Here is a tiny trained network, its code and every weight. The questions are about switching its units off for an input and a class, where a switched-off unit gives its printed mean instead of its output.

import numpy as np


def w(rows, s, z=0):
    codes = np.array(rows[::2]) - 128.0
    scale = np.full(codes.shape[1], s)
    scale[-1] = z or s
    return codes * scale


def norm(h):
    return h / np.sqrt((h * h).mean(-1, keepdims=True) + 1e-5)


def f(y):
    return y / 2 * (1 + np.tanh(0.7978845608 * (y + 0.044715 * y**3)))


def log_softmax(a):
    a = a - a.max(-1, keepdims=True)
    return a - np.log(np.exp(a).sum(-1, keepdims=True))


def net(x, mask):
    res = np.array(x, float).reshape(1, 2) / 4 @ E
    u = 0
    for l in range(3):
        y = f(norm(res) @ A[l][:, :-1].T + A[l][:, -1])
        res = res + np.where(mask[u : u + 9], y, B[l][:, -1]) @ B[l][:, :-1]
        u += 9
    return log_softmax(norm(res)[-1] @ U[:, :-1].T + U[:, -1])


A, B = {}, {}
E = w([
[144,135,225,1,189],'x0',
[230,75,84,93,58],'x1',
],0.007)
A[0] = w([
[25,136,189,164,162,39],'L0N1',
[254,105,75,171,111,254],'L0N2',
[65,153,174,99,210,54],'L0N3',
[102,159,218,103,107,12],'L0N4',
[123,210,57,167,115,101],'L0N5',
[63,105,172,46,64,205],'L0N6',
[109,140,177,68,179,114],'L0N7',
[141,147,174,222,42,188],'L0N8',
[100,182,220,82,105,203],'L0N9',
],0.0064,0.0022)
B[0] = w([
[34,209,147,136,192,180],'L0N1',
[64,174,250,97,158,253],'L0N2',
[147,179,181,163,101,195],'L0N3',
[185,96,178,159,58,144],'L0N4',
[93,144,116,57,127,160],'L0N5',
[63,88,185,113,166,174],'L0N6',
[78,66,110,35,132,192],'L0N7',
[144,13,99,125,255,182],'L0N8',
[146,59,227,89,116,201],'L0N9',
],0.0054,0.005)
A[1] = w([
[203,114,129,101,50,52],'L1N1',
[137,170,116,102,140,8],'L1N2',
[183,181,175,117,2,188],'L1N3',
[125,139,187,177,103,64],'L1N4',
[103,89,79,170,87,3],'L1N5',
[216,108,128,127,49,81],'L1N6',
[162,155,147,162,181,136],'L1N7',
[111,229,96,89,175,114],'L1N8',
[108,71,60,134,129,187],'L1N9',
],0.0099,0.0025)
B[1] = w([
[157,219,134,200,255,230],'L1N1',
[150,49,95,165,146,87],'L1N2',
[64,161,123,163,173,251],'L1N3',
[161,101,68,151,197,140],'L1N4',
[137,68,119,141,54,207],'L1N5',
[176,188,146,144,161,237],'L1N6',
[100,134,125,120,100,141],'L1N7',
[168,104,168,76,106,178],'L1N8',
[130,138,149,85,119,242],'L1N9',
],0.0091,0.0028)
A[2] = w([
[119,123,3,148,101,246],'L2N1',
[80,165,188,46,115,72],'L2N2',
[193,152,53,173,201,23],'L2N3',
[214,163,158,65,153,172],'L2N4',
[124,91,207,109,107,105],'L2N5',
[244,77,145,140,77,254],'L2N6',
[165,35,15,214,82,217],'L2N7',
[33,78,216,74,183,165],'L2N8',
[65,180,160,236,52,192],'L2N9',
],0.0079,0.0028)
B[2] = w([
[147,110,192,43,95,148],'L2N1',
[135,147,41,106,108,187],'L2N2',
[114,147,146,204,148,137],'L2N3',
[1,71,131,158,60,169],'L2N4',
[110,147,26,135,122,162],'L2N5',
[25,98,192,52,139,144],'L2N6',
[95,81,115,15,68,165],'L2N7',
[202,115,104,184,112,247],'L2N8',
[148,96,188,67,135,158],'L2N9',
],0.0067,0.011)
U = w([
[97,58,154,40,56,253],'0',
[119,254,211,204,220,72],'1',
[229,125,19,189,88,4],'2',
],0.0082,0.0029)

Each question gives the input, the list of numbers given to net, and the class t.
The units are the neurons (one row each of A and B). Each row of codes is followed by its name. A weight is (code - 128) times the scale printed after its matrix; where a second scale follows, it is the last column's (A, B and U).
mask holds one flag per neuron, layer by layer. A switched-off neuron (its flag False) gives its mean, the last column of its row in B, instead of its output. The means were averaged over made-up inputs and are rounded, as every weight is.
A unit's drop is (log p(t) with every unit on - log p(t) with that unit switched off) / (log p(t) with every unit on - log p(t) with every unit switched off).
most important unit: the unit with the biggest drop
top k neurons: the k neurons with the biggest drops, biggest first
top k neurons in layer l: the k neurons of layer l with the biggest drops, biggest first
drop of u: that unit's drop, to one decimal
input [-5,5], class 0: most important unit : L0N8
input [-4,1], class 0: top 3 neurons : (L0N1, L1N5, L0N6)
input [-3,-3], class 2: top 2 neurons : (L1N8, L0N5)
input [3,5], class 1: top 2 neurons : (L0N8, L1N1)
input [2,1], class 2: top 3 neurons : (L0N6, L0N8, L2N8)
input [3,4], class 1: top 2 neurons in layer 0 : (L0N8, L0N1)
input [-6,7], class 1: top 2 neurons : (L0N2, L1N1)
input [-3,-2], class 2: top 2 neurons in layer 0 : (L0N5, L0N8)
input [2,3], class 2: top 4 neurons in layer 0 : (L0N6, L0N3, L0N2, L0N4)
input [3,-2], class 2: top 2 neurons : (L0N2, L2N8)
input [1,-3], class 2: top 3 neurons in layer 1 : (L1N1, L1N3, L1N6)
input [2,-2], class 2: top 3 neurons : (L2N8, L1N1, L0N2)
input [7,8], class 1: top 3 neurons in layer 0 : (L0N8, L0N1, L0N5)
input [-1,-2], class 2: top 2 neurons : (L1N8, L1N1)
input [-8,-8], class 0: most important unit : L0N2
input [-2,-1], class 2: drop of L0N8 : 0.2
input [4,7], class 1: drop of L1N1 : 0.5
input [-1,0], class 2: drop of L0N8 : 0.5
